m =
[[119 126 129 130 133 133 131 131 131 134 133 133 132 139 133 133]
 [137 130 127 126 123 123 125 125 125 122 123 123 124 117 123 123]
 [137 130 127 126 123 122 125 124 125 122 122 123 124 119 123 122]
 [125 118 125 130 134 134 144 141 141 130 139 132 139 104 135 133]
 [119 126 129 130 133 133 131 132 131 134 134 133 132 135 133 134]]
The third entry on the main diagonal -> 127
The top-left entry?
Answer: 119
The 4th entry in reading order -> 130
The 4th entry from the end, reading row by row?
Answer: 132
The entry directly below the smallest entry?
Answer: 135
The second-last entry, reading row by row is 133
The second entry on the diagonal from the top-right corner -> 123
The last entry of the largest entry's row is 133
The entry just right of the smallest entry?
Answer: 135
The first entry in the row that holds the largest entry?
Answer: 125
The third entry in reading order?
Answer: 129
The fifth entry in reading order is 133
The top entry of the column that holds the smallest entry -> 139
The entry directly below the largest entry is 131
The top entry of the column that holds the largest entry?
Answer: 131
The entry just right of the largest entry?
Answer: 141
The bottom-right entry -> 134
The bottom-left entry?
Answer: 119
The 3rd entry on the diagonal from the top-right corner?
Answer: 119
The second smallest entry?
Answer: 117
The top-right entry: 133
The second entry in reading order?
Answer: 126
The entry just left of the largest entry?
Answer: 134

Questions about the matrix below. Rows and columns are numbered from 1.
1) Read off the top-right entry.
2) Read off the entry in the bottom-left corner.
3) Read off the entry at row 2, column 3.
4) Read off the entry at row 1, column 3.
5) Read off the top-left entry.
6) Read off the entry in row 1 and column 2.
136,120,136,136,137,120
135,121,135,135,133,121
136,120,136,136,136,120
133,123,132,133,134,123
137,119,137,138,133,119
135,121,135,135,137,121
136,119,136,137,137,120
139,117,139,140,137,117
139,117,138,139,139,118
140,116,139,140,137,117
139,117,138,139,141,117
139,117,139,139,139,117
106,151,106,105,105,150
1) 120
2) 106
3) 135
4) 136
5) 136
6) 120

W =
[[128 128 128 137 157 133 128 128 129 128 128 128 128 128]
 [128 128 128 129 151 147 129 129 129 128 128 127 127 127]
 [128 128 127 128 128 128 128 129 128 128 129 128 131 154]
 [139 156 133 128 128 128 129 128 128 128 128 127 129 128]
 [128 128 127 128 127 127 129 128 128 128 128 131 154 143]
 [128 128 130 154 142 128 129 128 128 127 128 129 128 128]
 [128 129 128 128 128 128 127 128 128 138 156 133 128 128]
 [128 129 127 128 128 128 127 128 128 128 146 150 130 128]
 [129 128 128 129 128 128 127 128 128 130 154 144 129 128]
 [128 129 149 148 129 128 129 129 128 128 128 128 128 128]]
Report the entry just right of 142.
128
Report the largest entry in the last row.
149
The entry in the top-left corner -> 128
Report the largest entry in the first row.
157
Report the bottom-right entry.
128
The last entry of the largest entry's row -> 128
The entry in the bottom-left corner: 128
Report the largest entry in the last column.
154
Report the largest entry in the first column.
139
The second entry from the end, reading row by row: 128
The fifth-last entry, reading row by row: 128
The fourth entry, reading row by row is 137
The second entry on the main diagonal -> 128
Report the second entry on the diagonal from the top-right corner.
127
Report the 4th-last entry, reading row by row.
128
The third entry on the main diagonal is 127

a =
[[106 108 148 149 107 149 149 149 107]
 [105 107 148 149 107 149 149 150 107]
 [151 149 108 107 149 107 107 107 149]
 [106 108 148 149 108 149 148 149 107]
 [106 108 147 148 108 148 148 149 108]
 [150 147 109 108 148 108 109 107 148]]
Rows and columns are numbered from 1.
Find the entry at row 3, column 3.
A: 108
Find the entry at row 2, column 2.
A: 107
The entry in the top-left corner is 106
The entry in the top-right corner is 107
Find the largest entry.
A: 151
Find the entry directly above the largest entry.
A: 105
The entry in the bottom-right corner: 148
Find the entry in row 1 and column 2.
A: 108
Find the entry in row 1 and column 3.
A: 148
The entry just right of the largest entry is 149
